In the rows, 128 means zero.
Here are made-up elements, facts about them, and rows of numbers that follow some of those facts. Name the element behind each unnamed row.

Some elements and their rows:
[149 154 141 107 148  83  58 154  88 133 125  63 156 119  98 154  79 154
 134 120 115 137 149 191 186 140 120]: Z_702
[165 127 153 115 114 103  82 136  79 144 134  96 171 144 116 155 101 117
 137 133  98 149 173 190 162 127 140]: Z_387
[123  86 166  83 107  88  79 128  72 149 133 105 152 125  98 161  98 143
 136 125 131 124 167 177 156 118 144]: Z_195
[116  88 180  95 108  84  85 129  77 153 143 120 147 140 107 151 122 144
 114 126 125 133 154 169 170 108 134]: Z_822
[121 101 172 118 103 104  85  98  67 141 124 133 134 150 101 149 101 144
 146 107 140 124 139 192 161 113 127]: Z_354
[127  86 172  87 109  85  78 124  74 152 128 102 145 132 102 149 102 143
 130 123 121 125 161 176 161 106 146]: Z_578
[132  89 181  95 111  90  75 121  75 156 131 100 141 122 115 139  92 143
 142 137 134 116 172 166 168  98 150]: Z_128
[121  94 179 106 108 104  69 127  81 161 134  99 136 121 101 144 108 132
 142 137 134 117 150 169 157 111 158]: Z_401
[126 154 122 130 137 117  55 120  70 113 134  85 137 125 108 179  88 109
 147 121 114 170 109 175 160 129 120]: Z_496
[154 125 136 137 143  74  93 194 108 172 123 113 164  75 108 120 109 148
 146  75 120 177 205 198 135 125  99]: Z_855
[131  94 174  82 123  70  75 145  82 149 119  81 153 118  85 143  86 175
 130 107 134  95 161 191 178 128 125]: Z_43
[114  91 166  94 105 103  75 128  82 164 128 119 145 125 100 145 110 145
 136 131 126 127 160 188 161 111 164]: Z_363
[154 140 148 103 127  92  71 140  81 140 134 112 152 138 113 154  99 124
 139 122 105 167 177 182 158 121 143]: Z_11
[134  80 172 102  97  97  89 120  75 153 129  97 165 135 109 151 103 132
 135 125 114 118 156 185 160 113 141]: Z_319
[120  93 169 103 104 102  85 112  71 145 130 125 144 133 103 152 104 138
 138 112 132 128 152 183 155 110 137]: Z_349
[153 149 147 117 126 104  76 125  74 136 134 126 143 146 110 155 101 127
 141 118 115 163 171 191 159 124 134]: Z_138
[152 145 157 113 127 107  67 145  84 157 138 111 143 133 102 145 110 125
 143 141 115 153 179 182 155 126 159]: Z_369
[116  90 179  95 109  81  86 130  76 155 145 122 147 143 109 151 125 145
 112 128 126 134 153 172 171 110 133]: Z_457

Facts:
Ξ: refers to; β: uses; χ: points at
Ξ(Z_100, Z_508); Ξ(Z_107, Z_999); Ξ(Z_11, Z_944); Ξ(Z_110, Z_53); Ξ(Z_126, Z_92)
Ξ(Z_129, Z_138); Ξ(Z_135, Z_363); Ξ(Z_138, Z_153); Ξ(Z_146, Z_584); Ξ(Z_148, Z_809)
Ξ(Z_153, Z_57); Ξ(Z_17, Z_448); Ξ(Z_199, Z_123); Ξ(Z_21, Z_757); Ξ(Z_210, Z_403)
Ξ(Z_230, Z_148); Ξ(Z_233, Z_421); Ξ(Z_238, Z_496); Ξ(Z_244, Z_552); Ξ(Z_259, Z_100)
Ξ(Z_26, Z_955); Ξ(Z_266, Z_611); Ξ(Z_273, Z_636); Ξ(Z_278, Z_641); Ξ(Z_32, Z_921)
Ξ(Z_321, Z_804); Ξ(Z_33, Z_58); Ξ(Z_332, Z_500); Ξ(Z_340, Z_605); Ξ(Z_341, Z_354)
Ξ(Z_35, Z_33); Ξ(Z_369, Z_110); Ξ(Z_387, Z_377); Ξ(Z_393, Z_11); Ξ(Z_395, Z_913)
Ξ(Z_403, Z_323); Ξ(Z_414, Z_784); Ξ(Z_420, Z_881); Ξ(Z_421, Z_26); Ξ(Z_424, Z_714)
Ξ(Z_436, Z_35); Ξ(Z_437, Z_623); Ξ(Z_448, Z_989); Ξ(Z_484, Z_21); Ξ(Z_496, Z_615)
Ξ(Z_500, Z_525); Ξ(Z_508, Z_742); Ξ(Z_525, Z_126); Ξ(Z_53, Z_146); Ξ(Z_552, Z_414)
Ξ(Z_584, Z_665); Ξ(Z_59, Z_341); Ξ(Z_590, Z_708); Ξ(Z_607, Z_393); Ξ(Z_611, Z_637)
Ξ(Z_615, Z_230); Ξ(Z_623, Z_23); Ξ(Z_624, Z_135); Ξ(Z_636, Z_715); Ξ(Z_637, Z_437)
Ξ(Z_641, Z_624); Ξ(Z_668, Z_822); Ξ(Z_675, Z_259); Ξ(Z_702, Z_238); Ξ(Z_714, Z_855)
Ξ(Z_715, Z_107); Ξ(Z_737, Z_401); Ξ(Z_742, Z_751); Ξ(Z_751, Z_109); Ξ(Z_757, Z_501)
Ξ(Z_777, Z_420); Ξ(Z_784, Z_424); Ξ(Z_804, Z_199); Ξ(Z_809, Z_737); Ξ(Z_816, Z_958)
Ξ(Z_855, Z_340); Ξ(Z_881, Z_96); Ξ(Z_913, Z_596); Ξ(Z_92, Z_444); Ξ(Z_921, Z_321)
Ξ(Z_939, Z_970); Ξ(Z_944, Z_810); Ξ(Z_947, Z_59); Ξ(Z_948, Z_273); Ξ(Z_955, Z_962)
Ξ(Z_958, Z_607); Ξ(Z_962, Z_948); Ξ(Z_963, Z_702); Ξ(Z_970, Z_332); Ξ(Z_989, Z_675)
Ξ(Z_999, Z_395); β(Z_126, Z_448); β(Z_126, Z_393); β(Z_129, Z_919); β(Z_158, Z_195)
β(Z_158, Z_624); β(Z_158, Z_948); β(Z_159, Z_913); β(Z_159, Z_596); β(Z_159, Z_672)
β(Z_216, Z_109); β(Z_216, Z_33); β(Z_216, Z_17); β(Z_216, Z_403); β(Z_216, Z_943)
β(Z_216, Z_730); β(Z_244, Z_349); β(Z_244, Z_675); β(Z_244, Z_138); β(Z_244, Z_590)
β(Z_244, Z_687); β(Z_244, Z_354); β(Z_244, Z_730); β(Z_32, Z_737); β(Z_32, Z_496)
β(Z_323, Z_377); β(Z_323, Z_354); β(Z_323, Z_730); β(Z_323, Z_116); β(Z_323, Z_496)
β(Z_333, Z_624); β(Z_333, Z_58); β(Z_333, Z_758); β(Z_421, Z_955); β(Z_421, Z_110)
β(Z_43, Z_199); β(Z_43, Z_578); β(Z_43, Z_751); β(Z_43, Z_623); β(Z_437, Z_35)
β(Z_437, Z_417); β(Z_437, Z_881); β(Z_48, Z_266); β(Z_48, Z_667); β(Z_48, Z_354)
β(Z_48, Z_758); β(Z_484, Z_107); β(Z_484, Z_148); β(Z_500, Z_277); β(Z_500, Z_107)
β(Z_641, Z_21); β(Z_641, Z_148); β(Z_641, Z_672); β(Z_702, Z_665); β(Z_702, Z_268)
β(Z_702, Z_26); β(Z_714, Z_393); β(Z_714, Z_414); β(Z_74, Z_637); β(Z_74, Z_135)
β(Z_74, Z_57); β(Z_74, Z_110); β(Z_777, Z_153); β(Z_777, Z_238); β(Z_777, Z_417)
β(Z_777, Z_444); β(Z_777, Z_128); β(Z_79, Z_199); β(Z_79, Z_417); β(Z_79, Z_273)
β(Z_79, Z_667); β(Z_79, Z_783); β(Z_79, Z_26); β(Z_810, Z_349); β(Z_810, Z_615)
β(Z_810, Z_784); β(Z_810, Z_921); β(Z_816, Z_809); β(Z_816, Z_138); β(Z_816, Z_804)
β(Z_816, Z_332); β(Z_816, Z_460); β(Z_85, Z_341); β(Z_85, Z_623); β(Z_85, Z_622)
β(Z_855, Z_955); β(Z_855, Z_913); β(Z_855, Z_259); β(Z_855, Z_907); β(Z_91, Z_21)
β(Z_91, Z_57); β(Z_91, Z_913); β(Z_91, Z_273); β(Z_91, Z_590); β(Z_91, Z_210)
β(Z_937, Z_146); β(Z_939, Z_675); β(Z_939, Z_809); β(Z_939, Z_431); β(Z_944, Z_667)
β(Z_944, Z_53); β(Z_944, Z_332); β(Z_962, Z_672); β(Z_963, Z_420); β(Z_963, Z_195)
β(Z_963, Z_370); χ(Z_105, Z_340); χ(Z_107, Z_913); χ(Z_109, Z_107); χ(Z_128, Z_989)
χ(Z_135, Z_496); χ(Z_158, Z_881); χ(Z_17, Z_417); χ(Z_2, Z_210); χ(Z_210, Z_414)
χ(Z_216, Z_457); χ(Z_254, Z_401); χ(Z_259, Z_448); χ(Z_271, Z_757); χ(Z_319, Z_2)
χ(Z_323, Z_810); χ(Z_327, Z_916); χ(Z_33, Z_413); χ(Z_333, Z_590); χ(Z_340, Z_363)
χ(Z_341, Z_675); χ(Z_35, Z_233); χ(Z_353, Z_816); χ(Z_363, Z_353); χ(Z_369, Z_937)
χ(Z_387, Z_637); χ(Z_401, Z_158); χ(Z_413, Z_319); χ(Z_414, Z_387); χ(Z_417, Z_485)
χ(Z_431, Z_109); χ(Z_437, Z_454); χ(Z_448, Z_333); χ(Z_454, Z_822); χ(Z_457, Z_715)
χ(Z_460, Z_216); χ(Z_48, Z_963); χ(Z_485, Z_708); χ(Z_496, Z_602); χ(Z_508, Z_623)
χ(Z_53, Z_369); χ(Z_552, Z_853); χ(Z_584, Z_624); χ(Z_590, Z_105); χ(Z_602, Z_48)
χ(Z_605, Z_431); χ(Z_611, Z_552); χ(Z_624, Z_327); χ(Z_637, Z_611); χ(Z_668, Z_460)
χ(Z_708, Z_128); χ(Z_715, Z_437); χ(Z_757, Z_259); χ(Z_810, Z_948); χ(Z_816, Z_962)
χ(Z_822, Z_508); χ(Z_881, Z_17); χ(Z_91, Z_668); χ(Z_913, Z_584); χ(Z_916, Z_919)
χ(Z_937, Z_254); χ(Z_948, Z_271); χ(Z_962, Z_53); χ(Z_989, Z_605)

Rows to name:
No name comes twice in this set of rows, the named rows included.
[109 116 154 127 110 118  89 104  76 134 121 158 148 131  91 157  94 175
 155  83 166 110 131 218 164 137 106] : Z_323
[155 144 155 108 128  92  70 129  75 138 132 111 142 150 110 151  98 131
 136 123 109 159 173 187 164 120 143] : Z_266
[154 137 150  97 130  91  72 139  78 140 134 106 148 137 110 156  97 128
 131 126 105 160 180 181 159 122 144] : Z_341
[129 106 178  94 116  92  71 150  80 157 136  95 154 104  76 154  90 167
 156 121 164  84 168 179 161 143 132] : Z_158
[166 129 146 115 118 104  84 144  82 151 133  94 171 133 119 150 101 113
 132 136  98 162 184 192 155 128 128] : Z_637
[175 150 148  92 133  83  77 118  51 130 165 116 169 126 140 204  83 152
 130 111 134 114 212 170 169 128 195] : Z_107
[147 137 157 106 127  86  76 142  79 145 146 121 151 147 115 155 117 131
 120 130 109 165 174 176 169 119 135] : Z_668
[128 115 175 106 122  82  74 114  69 132 108 107 127 147  70 145  84 173
 146  78 151  91 134 206 173 132 108] : Z_48
[151 134 131 111 154 109  97 171  93 162 127  85 156  63 109 143  98 147
  92 109 135 152 212 198 137 151  93] : Z_421
[144 146 134  63 123 119  73 152  92 136 136 138 173 124 106 160  98 138
 136 154 109 165 198 192 154 129 150] : Z_448
[163 166 165 125 155  87  88 175 112 114 145 121 190  96 119 157 115 167
 149  48  96 102 132 178 162 107 169] : Z_641
[169 124 150 125 113  79  79 148  81 155 134 109 168 147 112 149 104 118
 158 118 100 169 190 193 157 122 142] : Z_552

Now the same elements, written a new way:
Named rows:
[122 134 122 130 136 132 125 143 122 134 132 123 120 114 126]: Z_11
[130 119 130 121 126 132 110 130 128 119 110 136 140 147 129]: Z_622
[132 139 122 146 134 142 131 129 115 144 136 125  84 116 135]: Z_421
[138  95 137 164 139 156 152 141 105 152 137 131 136 120 151]: Z_273
[128 115 140 129 136 120 120 120 143  89 129 136 141 143 119]: Z_431
[130 141 119 130 129 130 127 143 124 130 133 122  98 120 124]: Z_244
[130 113 130 121 123 132 116 134 133 122 114 134 142 146 128]: Z_349
[123 135 133 136 142 121 136 128 131 105 148 127 117 118 120]: Z_584
[136 140 130 123 119 127 125 109 136 137 140 131 138 157 123]: Z_363
[134 144 130 121 145 117  97 214 113  98 128 116 173 111 110]: Z_784
[135 140 123 133 106  59 107 194 101 120 138 124 175 102 134]: Z_414
[109 160 118 135 112 136 139 127 136 127 120 124  97 117 136]: Z_702
[119 126 128 125 139 130 121 155 118 130 127 123 147 112 127]: Z_332
[129 139  97 135 105  90 115 145 112 110 155 125 110 108 150]: Z_126
[147 116 132 165 141 150 194 119 110 128 134 130 135 110 141]: Z_715
[ 90 159 132 137  96 131 158 116 149 122 110 127 170 120 141]: Z_496
[133 119 131 125 127 134 110 128 126 121 111 137 133 148 131]: Z_596
[118 104 126 113 154 131 116 108 111 151 135 130 128 112 127]: Z_751

Rows to name:
No name comes twice in this set of rows, the named rows included.
[126 117 143 149 148 131 133 127 121 105 145 132 134 121 129] : Z_913
[131 152 123 134 128 128 136 112 133 156 151 120 124 125 127] : Z_816
[129 108 133 147 139 146 137 144 111 139 133 128 143 117 142] : Z_26
[142 103 132 167 131 157 156 136 111 156 139 128 112 122 149] : Z_636
[127 106 140 123 141 118 121 112 140  95 135 136 138 144 118] : Z_109
[140 169 120 128 142 121  99 189 115 112 132 116 106 114 112] : Z_855
[124 137 123 126 137 129 123 152 121 131 131 121 125 111 124] : Z_525
[ 88 163 126 136  99 143 132 124 137 117  97 130 142 119 147] : Z_148
[123 122 136 130 133 124 136 132 125 138 132 127 159 118 126] : Z_33
[126 129 135 134 148 125 112 114 132 137 121 125 167 112 131] : Z_881

